Below is a small trained network, with its code and all its weights. Each question gives an input and a target symbol and asks what happens when units are switched off, that is, made to give their printed mean instead of their output.

import numpy as np


def w(rows, s, z=0):
    codes = np.array(rows[::2]) - 128.0
    scale = np.full(codes.shape[1], s)
    scale[-1] = z or s
    return codes * scale


def f(y):
    return y / 2 * (1 + np.tanh(0.7978845608 * (y + 0.044715 * y**3)))


def softmax(a):
    e = np.exp(a - a.max(-1, keepdims=True))
    return e / e.sum(-1, keepdims=True)


def log_softmax(a):
    a = a - a.max(-1, keepdims=True)
    return a - np.log(np.exp(a).sum(-1, keepdims=True))


def net(x, mask):
    ids = ['ΛΞβηθμτφ'.index(c) for c in x.split()]
    T = len(ids)
    res = E[ids] + P[:T]
    r = res
    for j in range(3):
        rows = slice(4 * j, 4 * j + 4)
        q, k, v = (r @ M[0][rows].T for M in (Q, K, V))
        z = softmax(np.where(np.tri(T) > 0, q @ k.T / 4**0.5, -1e9)) @ v
        o = O[0][rows]
        res = res + np.where(mask[j], z, o[:, -1]) @ o[:, :-1]
    y = f(res @ A[0][:, :-1].T + A[0][:, -1])
    res = res + np.where(mask[3:11], y, B[0][:, -1]) @ B[0][:, :-1]
    return log_softmax(res[-1] @ U[:, :-1].T + U[:, -1])


Q, K, V, O, A, B = {}, {}, {}, {}, {}, {}
E = w([
[176,130,145,133],'Λ',
[116,89,119,145],'Ξ',
[149,172,68,104],'β',
[46,178,190,117],'η',
[44,168,141,71],'θ',
[70,202,170,249],'μ',
[209,203,144,125],'τ',
[59,213,90,150],'φ',
],0.017)
P = w([
[197,1,149,46],'0',
[171,34,141,80],'1',
[147,73,129,103],'2',
[128,114,108,119],'3',
[107,156,84,141],'4',
[89,199,63,155],'5',
[81,231,44,149],'6',
],0.0048)
Q[0] = w([
[132,225,238,38],'head 1',
[190,173,176,198],'head 1',
[218,139,109,149],'head 1',
[3,119,112,117],'head 1',
[36,88,202,120],'head 2',
[141,107,130,119],'head 2',
[170,129,180,133],'head 2',
[53,122,104,124],'head 2',
[180,172,170,90],'head 3',
[187,134,129,150],'head 3',
[116,97,72,137],'head 3',
[219,116,118,211],'head 3',
],0.029)
K[0] = w([
[150,253,187,106],'head 1',
[190,106,209,141],'head 1',
[181,108,170,89],'head 1',
[51,144,96,168],'head 1',
[154,232,91,167],'head 2',
[113,122,135,131],'head 2',
[150,134,153,167],'head 2',
[123,155,94,106],'head 2',
[200,121,172,111],'head 3',
[150,74,143,128],'head 3',
[107,90,137,149],'head 3',
[119,31,117,133],'head 3',
],0.037)
V[0] = w([
[106,185,23,37],'head 1',
[172,35,222,75],'head 1',
[119,141,103,76],'head 1',
[113,85,217,2],'head 1',
[131,105,109,109],'head 2',
[135,154,141,141],'head 2',
[129,135,87,96],'head 2',
[138,82,175,159],'head 2',
[175,129,55,122],'head 3',
[119,108,79,102],'head 3',
[82,145,227,138],'head 3',
[91,142,31,14],'head 3',
],0.0062)
O[0] = w([
[70,106,84,229,109],'head 1',
[95,179,135,69,7],'head 1',
[100,126,102,167,103],'head 1',
[77,178,59,129,14],'head 1',
[135,113,143,92,119],'head 2',
[137,148,128,131,137],'head 2',
[126,121,125,82,140],'head 2',
[159,123,170,133,91],'head 2',
[163,136,109,190,91],'head 3',
[132,141,80,186,122],'head 3',
[87,109,169,45,170],'head 3',
[78,110,41,255,127],'head 3',
],0.009,0.0022)
A[0] = w([
[137,109,73,81,55],'neuron 1',
[114,121,81,110,55],'neuron 2',
[142,165,137,130,38],'neuron 3',
[135,174,139,141,72],'neuron 4',
[179,3,129,131,95],'neuron 5',
[174,49,141,165,3],'neuron 6',
[138,155,116,94,65],'neuron 7',
[221,56,122,136,14],'neuron 8',
],0.023,0.0064)
B[0] = w([
[142,63,189,168,207],'neuron 1',
[113,41,197,67,205],'neuron 2',
[89,80,96,126,150],'neuron 3',
[109,93,55,62,202],'neuron 4',
[109,127,6,93,251],'neuron 5',
[132,110,204,17,177],'neuron 6',
[128,116,133,185,205],'neuron 7',
[153,217,168,201,201],'neuron 8',
],0.019,0.0023)
U = w([
[215,193,137,150,223],'Λ',
[154,106,49,52,169],'Ξ',
[206,2,154,170,126],'β',
[49,190,156,94,111],'η',
[20,93,153,116,3],'θ',
[182,128,200,42,139],'μ',
[93,145,138,110,93],'τ',
[54,118,143,244,103],'φ',
],0.0064,0.0042)

Each question gives the input, a string of symbols that net reads in full, and the target symbol t.
The units are the heads (4 rows each of Q, K, V and O) and the neurons (one row each of A and B). Each row of codes is followed by its name. A weight is (code - 128) times the scale printed after its matrix; where a second scale follows, it is the last column's (O, A, B and U).
mask holds one flag per unit, heads first, then neurons. A switched-off unit (its flag False) gives its mean, the last column of its rows in O or B, instead of its output. The means were averaged over made-up inputs and are rounded, as every weight is.
A unit's drop is (log p(t) with every unit on - log p(t) with that unit switched off) / (log p(t) with every unit on - log p(t) with every unit switched off).
The circuit of an input: a set's keep is (log p(t) with only the set's units on - log p(t) with every unit switched off) / (log p(t) with every unit on - log p(t) with every unit switched off). Starting from all 11 units, units are removed one at a time, each time the one whose removal leaves the highest keep (on an exact tie, the one counted first), for as long as the keep stays at least 0.8.
units of the circuit, in order: the units of the circuit, biggest drop first
top k neurons: the k neurons with the biggest drops, biggest first
heads that matter: for each layer, one digit per head in row order, 1 if its drop is at least 0.15 and else 0, layers parted by /
drop when u is switched off: that unit's drop, to one decimal
input θ μ θ, target μ: units of the circuit, in order	head 3
input Ξ μ φ η, target φ: units of the circuit, in order	head 1; head 3
input θ Ξ β η μ η, target μ: units of the circuit, in order	head 1; head 3
input β β Ξ Ξ β η φ, target φ: heads that matter	100
input Λ β β η η μ, target μ: heads that matter	100
input θ η φ φ Λ β, target β: heads that matter	000
input β η φ θ, target φ: heads that matter	101
input μ φ Ξ, target Ξ: top 2 neurons	neuron 5; neuron 8
input μ Λ τ μ Ξ μ τ, target Ξ: top 2 neurons	neuron 4; neuron 3
input Λ τ μ η β τ, target Ξ: heads that matter	100
input τ μ η η Ξ β β, target β: drop when head 2 is switched off	-0.1
input β β Ξ β Ξ θ, target θ: drop when head 1 is switched off	0.4
input μ θ φ η μ θ θ, target μ: drop when neuron 5 is switched off	0.1
input Ξ μ Ξ η, target μ: drop when head 3 is switched off	0.3
input β η φ Ξ η, target φ: top neuron	neuron 6
